In the rows, 128 means zero.
Each row of numbers belongs to one of the things below and depends on some of the facts about them. Some rows are named. Which thing is each other row?

Some things and their rows:
<928>: [152 100 125 149 162 121 124 122 137 106 142 168 107 130 104 173 137 148
 111 139 121 166 169 103 140 128 137 105 117  86 126 116 134 142 145 156
 154 137 121 113 146 107 118 138 141 123]
<937>: [124 103 112 155 141 120 112 113 137 123 155 172 129 114 107 174 127 151
 129 139 129 144 151 105 136 148 135 110 128  94 125 129 130 143 168 148
 144 122 119 136 110 113  96 153 120 124]
<945>: [132 100 143 129 123 119 135 123 122 143 138 146 135 140 105 132 146 152
 141 124 116 139 161 125 121 121 135 132 131 105 103 151 125 136 150 146
 131 127 135 127 131 108 135 118 115 155]
<207>: [135 102 114 135 142 125 116 133 113 137 151 149 127 134 108 143 147 135
 145 122 117 133 168 127 115 137 121 124 127  96 136 154 144 120 157 116
 123 118 131 138 121 115 112 149 111 138]
<110>: [141 109 115 138 153 126 122 127 114 129 153 155 123 139 113 146 150 137
 136 118 113 145 171 116 118 125 121 118 119  89 131 147 142 118 153 114
 133 123 129 127 133 108 104 147 123 136]
<702>: [144 100 136 131 120  99 119 137 119 132 133 151 110 117 114 135 140 154
 136 105 132 152 137 110 124 119 117 135 137 100 107 130 130 173 145 150
 146 143 115 114 120 120 142 141 106 125]
<421>: [184 106 121 103 158 121 104 147 100 120 134 142 103 108  98 156 139 157
 159 129 132 157 150 126 114 134 114 125 128  80 135 131 140 137 148 115
 132 104 120 137 124 118 139 153 115 116]
<939>: [119 159  99 108 147 123  79 132 109 102 153 159 143  89 106 120 136 136
 121 120 119 133 164 122  92 105 130 144  80 130 116  98  94  70 144 103
 134  88 128 157 138  90  81 121 134 130]
<1192>: [171 138  84 129 116 157  83 114  88 106 127 108 129 123 123 109 100  83
 129 110 156 118 127 147 151  79 161  69 136 130 137 159 116 145 158 116
 139 127 111 107  85 114 188 143 164 140]
<367>: [100 105  98 173 131 109 103 125 135 133 156 172 120 119 111 139 147 139
 109 120 139 131 160 121 119 132 124 115 134 116 127 125 131 130 152 142
 140 140 113 141 132 132  95 172 117 116]
<800>: [104 116 134 146 105 108 122 134 118 138 142 140 123 131 119  98 154 133
 107  96 124 126 153 136 114 106 135 137 135 128 110 137 123 134 129 142
 136 153 130 121 137 124 127 134 116 146]
<330>: [113 113 110 158 125 107 107 148 116 139 156 144 110 126 121 102 162 123
 112  98 129 123 167 140 105 118 116 135 130 125 131 137 143 120 129 115
 132 138 132 134 136 132 112 162 110 130]
<515>: [125 140 145 127 132 134 124 124 110 130 158 124  85 162 116 128 134 117
 128 106 145 109 129 144 135 129 148 113 107 105 139 129 144 125 126 135
 126 140 149  98 150 157  95 145 149 127]
<705>: [108 143 132 115 128 110 110 136  84 155 163 129 112 160 122 117 126 116
 136  81 157 104 128 132 111 150 120 130  98 114 124 146 140 112 115 116
 122 130 143 108 155 143  85 145 132 132]
<1311>: [105 111 132 146 104 111 120 133 118 139 142 139 121 133 119 101 156 131
 109  94 127 126 152 135 112 104 134 141 135 129 108 137 125 131 127 141
 134 155 130 121 136 126 128 134 115 145]
<356>: [110 135 159 115 108 115 131 120 101 149 152 120 110 158 118 112 131 129
 132  92 146 108 121 136 127 135 147 135 109 119 108 137 130 136 117 148
 124 145 149  96 148 144 105 118 137 143]
<338>: [127 149 131 112 140 130 122 113 100 138 148 127 103 173 109 128 137 121
 115  89 155 119 127 142 130 123 141 109 102 104 120 132 138 110 113 141
 127 142 140  94 195 155 110 141 157 128]
<89>: [110 147 124 129 126 130 121 101 114 135 158 142 108 168 120 132 133 127
 117  95 145 114 124 133 129 117 145 107 103 104 120 127 131 121 133 148
 130 149 138  95 166 152  86 141 150 128]
<1107>: [105 139 158 116 109 116 128 124 104 148 153 124 109 159 120 113 131 131
 132  94 148 107 123 139 125 132 145 134 110 118 108 137 125 137 118 149
 126 143 149  96 150 146 104 114 137 143]

Facts:
ζ flofla <- <220>,<772>,<976>,<1458>,<207>,<644>,<134>,<1068>,<945>,<235>,<96>,<110>,<1220>,<1533>,<1317>,<808>,<981>,<742>,<791>
ζ griren <- <1216>,<104>
ζ miklar <- <696>,<450>,<295>,<788>
ζ popom <- <22>,<997>,<1162>,<1403>,<999>,<824>,<264>,<916>,<939>
ζ tupo <- <1361>,<902>,<1417>,<1192>,<268>,<571>,<471>,<1465>,<1000>
ζ firim <- <1244>,<1088>,<205>,<285>,<391>,<879>,<1562>,<678>,<178>,<445>
ζ biki <- <928>,<10>,<937>,<353>,<1393>,<1329>,<209>,<605>,<785>,<181>,<781>
ζ plozir <- <1164>,<84>,<865>,<1137>,<932>,<973>
ζ narik <- <393>,<1404>,<726>,<982>,<925>,<1249>,<421>,<745>
ζ grestu <- <720>,<1511>,<702>,<238>,<875>,<291>,<1470>
ζ viflu <- <153>,<1017>,<367>
ζ riskor <- <488>,<44>,<952>
κ <911> <- <220>,<330>,<658>,<1249>,<932>
κ <1066> <- <1216>,<720>,<644>,<1311>
κ <1384> <- <696>,<205>,<785>
κ <492> <- <55>,<84>,<488>,<726>,<916>,<1317>,<781>
κ <1581> <- <22>,<1329>,<1137>,<808>,<1000>
κ <951> <- <450>
κ <1307> <- <1361>,<235>
κ <37> <- <997>,<1404>,<353>,<367>,<563>
κ <493> <- <902>,<295>,<824>,<44>,<981>,<181>,<745>
κ <356> <- <772>,<925>
κ <403> <- <1244>,<291>
κ <32> <- <800>,<702>,<119>,<471>
κ <780> <- <928>,<788>,<939>,<445>
κ <1107> <- <1162>,<817>
κ <580> <- <1164>
κ <265> <- <1403>
κ <278> <- <393>,<1088>,<999>,<1236>,<1465>
κ <140> <- <1417>,<613>,<153>,<238>,<96>
κ <577> <- <1192>,<1135>,<875>,<391>,<209>,<982>,<973>
κ <175> <- <976>,<1393>
κ <89> <- <104>,<10>
κ <8> <- <1458>,<264>
κ <460> <- <937>,<1470>
κ <1139> <- <108>,<678>,<921>,<1533>
κ <1261> <- <207>,<1562>
κ <228> <- <1511>,<945>
κ <1022> <- <268>,<865>,<605>
κ <1287> <- <285>
κ <1058> <- <1454>,<178>
κ <382> <- <1017>
κ <628> <- <134>,<1196>
κ <705> <- <1247>,<791>
κ <1104> <- <1068>
κ <453> <- <879>
κ <489> <- <571>
κ <1105> <- <110>,<952>
κ <515> <- <1220>
κ <723> <- <648>
κ <338> <- <421>,<742>
κ <1336> <- <892>
<175> η [<791>,<492>]
<780> η [<925>]
<1216> η [<492>,<1000>]
<55> η [<981>]
<22> η [<1220>,<1216>]
<450> η [<925>]
<902> η [<1196>,<450>]
<1581> η [<1236>]
<772> η [<421>,<207>,<791>]
<705> η [<1511>]
<928> η [<492>]
<8> η [<911>]
<720> η [<791>]
<1404> η [<238>]
<382> η [<925>]
<976> η [<791>,<973>]
<140> η [<925>]
<1458> η [<1261>,<285>]
<84> η [<1216>,<580>]
<330> η [<421>]
<937> η [<175>,<515>,<228>]
<911> η [<925>,<791>]
<207> η [<421>,<1196>]
<1511> η [<1017>]
<228> η [<791>]
<723> η [<973>]
<1088> η [<580>,<780>]
<338> η [<492>]
<1329> η [<1220>,<571>,<393>]
<644> η [<973>]
<453> η [<648>,<450>]
<999> η [<421>,<140>]
<488> η [<1404>,<1196>,<723>,<791>,<1192>,<605>]
<515> η [<605>]
<1454> η [<391>,<238>,<928>,<295>]
<1137> η [<911>,<976>]
<824> η [<1287>,<8>]
<1261> η [<973>]
<134> η [<330>]
<391> η [<453>]
<367> η [<911>,<1261>,<605>]
<1247> η [<723>,<1000>,<140>]
<119> η [<925>,<291>,<1017>]
<916> η [<925>,<1404>,<235>]
<235> η [<515>]
<605> η [<925>]
<982> η [<338>,<1329>]
<571> η [<8>]
<492> η [<911>,<605>]
<817> η [<925>]
<110> η [<450>,<605>]
<89> η [<492>]
<1220> η [<911>]
<580> η [<925>,<238>]
<291> η [<605>]
<785> η [<925>,<450>]
<421> η [<925>]
<788> η [<1000>,<393>]
<1104> η [<492>]
<892> η [<911>]
<1196> η [<925>,<1017>]
<981> η [<925>,<952>,<338>]
<939> η [<450>]
<1470> η [<338>]
<181> η [<1068>,<780>]
<952> η [<911>,<785>]
<742> η [<928>]
<745> η [<1511>,<925>,<1287>,<824>]
<37> η [<925>,<393>]
<445> η [<925>,<997>,<110>]

Name these rows:
No name comes twice in this set of rows, the named rows included.
[145 116 103 130 140 112 107 113 111 126 135 168 117 130 117 153 137 152
 123  99 136 156 132 105 125 115 116 115 134  88 110 127 130 148 151 137
 152 144 102 112 151 126 128 164 119 114]  <1470>
[156  98 129 116 134 109 114 135 118 131 129 157 120 109 106 145 142 177
 158 130 131 163 149 113 111 114 119 143 127  95 103 119 115 162 154 151
 141 114 120 131 124 109 143 124 100 126]  <1249>
[126 105 120 134 135 119 119 132 114 145 153 152 136 131 112 138 147 141
 145 121 118 131 163 124 112 137 121 129 128 100 125 153 139 125 156 121
 124 117 130 138 118 111 110 145 106 144]  <134>
[116 147 124 123 139 119 115 131  86 143 169 134 106 162 129 128 131 116
 135  83 151 107 132 127 117 143 126 118  94 101 132 138 143 109 119 113
 131 134 145 102 158 147  76 149 141 124]  <382>
[ 93 131 151 131 104 109 126 125 110 153 160 131 113 155 123 109 132 133
 135  93 146 107 129 130 118 130 139 143 103 123 104 131 124 136 122 152
 124 144 148 101 145 142  97 117 123 139]  <1581>
[142 104 114 141 163 111 111 140 112 125 153 166 125 126 109 170 129 140
 126 123 133 155 166  99 125 152 113 116 114  91 130 135 142 124 141 123
 145 119 118 128 132 101 103 153 128 119]  <785>
[109 132 102 149 120 123 107 113 120 137 149 149 123 136 116 121 154 130
 100  93 132 124 148 138 118 109 132 114 136 117 123 139 133 113 143 129
 129 149 121 127 152 135 114 166 125 134]  <892>
[124 144 132 114  92 138 107 111  74 137 145 102 131 163 128 106  93 111
 137  85 184  98 108 141 133 114 173 102 114 129 110 154 100 151 125 142
 131 141 141  81 118 136 149 100 167 139]  <577>
[177 104 125 137 163 113 120 146 119 103 132 152  73 125 119 144 149 142
 121 115 125 169 161 115 135 101 113 115 125  88 140 108 152 157 131 137
 156 145 120  99 144 126 138 155 129 109]  <238>
[128 125 114 146 136 116 109 146 105 130 153 136 106 131 120 114 154 114
 110  94 127 125 163 140 114 121 119 125 127 113 140 142 149 112 130 103
 133 140 132 126 140 131 115 166 127 127]  <1196>
[111  97 136 155 120  99 114 137 129 137 143 155 121 124 111 125 145 143
 109 114 141 136 161 122 114 132 129 137 130 122 111 129 125 145 128 152
 144 146 127 124 137 119 122 132 118 130]  <153>
[161 157 105  60 131  98  85 126  87 133 134 160 198  62  87 151 125 152
  58 102  47 133 100 122 128 144 149 142  87  92 115 155 107  21 140  71
  62  73 130 149 134  71 109 165 139 116]  <824>
[121 146 139 129 138 124 130 125  97 129 168 136  95 169 133 131 131 122
 125  88 140 116 138 118 129 124 135 120  91 101 129 125 142 127 118 126
 140 151 153  81 151 139  78 128 152 127]  <453>
[116 142 128 132 123 135 119 111 118 136 160 134 101 157 115 130 135 124
 126 104 143 109 125 145 135 123 149 108 109 105 128 126 135 125 134 145
 128 146 143 105 155 163  89 144 143 129]  <175>

The same things again, as new rows of numbers:
Some things and their rows:
<1533>: [115 130 102 162 126 112 126 135 110 126 140 128 139]
<445>: [119 113 125 159 137 114 144 110 152 119 131 130 138]
<997>: [120 117 139 153 128 123 111 145 123 112 133 130 124]
<110>: [116 126 107 164 124 118 121 140 117 122 136 126 141]
<1066>: [148 125 137 143 138 145 113  99 158 134 121 142 111]
<1244>: [121 113 135 154 137 115 139 116 148 118 132 126 140]
<89>: [147 113 124 156 135 157 119  89 162 133 119 145 113]
<1192>: [131  72  42 180  48 119  46 238  98 126  64  69 157]
<488>: [ 98  59 187 110 106 128  88 149 160  74  82 176  98]
<1196>: [120 117 135 155 141 107 138 124 132 114 117 136 122]
<705>: [142 127 132 147 139 138 121 101 167 132 105 147 109]
<658>: [120 121 129 157 140 108 143 114 126 119 128 138 118]
<1581>: [180 210 231 147 130 208 127  61 201  98  73  84  68]
<788>: [115  99 122 163 124 140 135 122 131 109 127 139 131]
<489>: [148 122 138 144 137 146 111 101 159 132 118 141 111]
<981>: [ 99 122 103 191 180 149 190 134 101  97 193 118 195]
<973>: [137  60  91 176  81  96  86 201 112 127  44  86 123]
<356>: [149 122 139 145 138 146 111 102 160 133 119 141 111]
<1417>: [107 109  60 134  90 154 103 148  95 125 144 125 147]

Rows to name:
No name comes twice in this set of rows, the named rows included.
[121 101  94 183 122 142 117 121 123 116 143 128 143]  <742>
[121  92 141 159 124 145 117 136 140 102 127 132 133]  <450>
[116 115 121 160 138 107 152 114 126 120 118 141 123]  <1247>
[117 115 121 165 142 108 149 115 134 113 117 141 120]  <817>
[116 104 115 171 127 132 126 129 126 110 128 138 127]  <939>
[109 108  71 129  86 154  95 154  95 125 145 121 147]  <1000>
[ 90  86  98 167 183 162 187 120 137  98 176 119 182]  <745>
[136  91 165 163 135 133 100 134 147 101 129 123 125]  <648>
[105 133  70 203 214 162 194 137  97  47 217 116 201]  <181>
[152 120 138 150 143 151 107 101 164 122 122 139 111]  <580>
[119 100 136 155 124 140 124 133 132 107 129 133 132]  <696>
[111 136 107 158 124 105 128 144 116 126 128 129 138]  <207>
[132  48  50 199  86 108  78 188 151 128  50  81 136]  <982>
[135 153  90 166 184 105 125 145 118  62 168 117 137]  <1068>
[115 130 115 154 122 111 118 145 111 128 137 124 141]  <791>

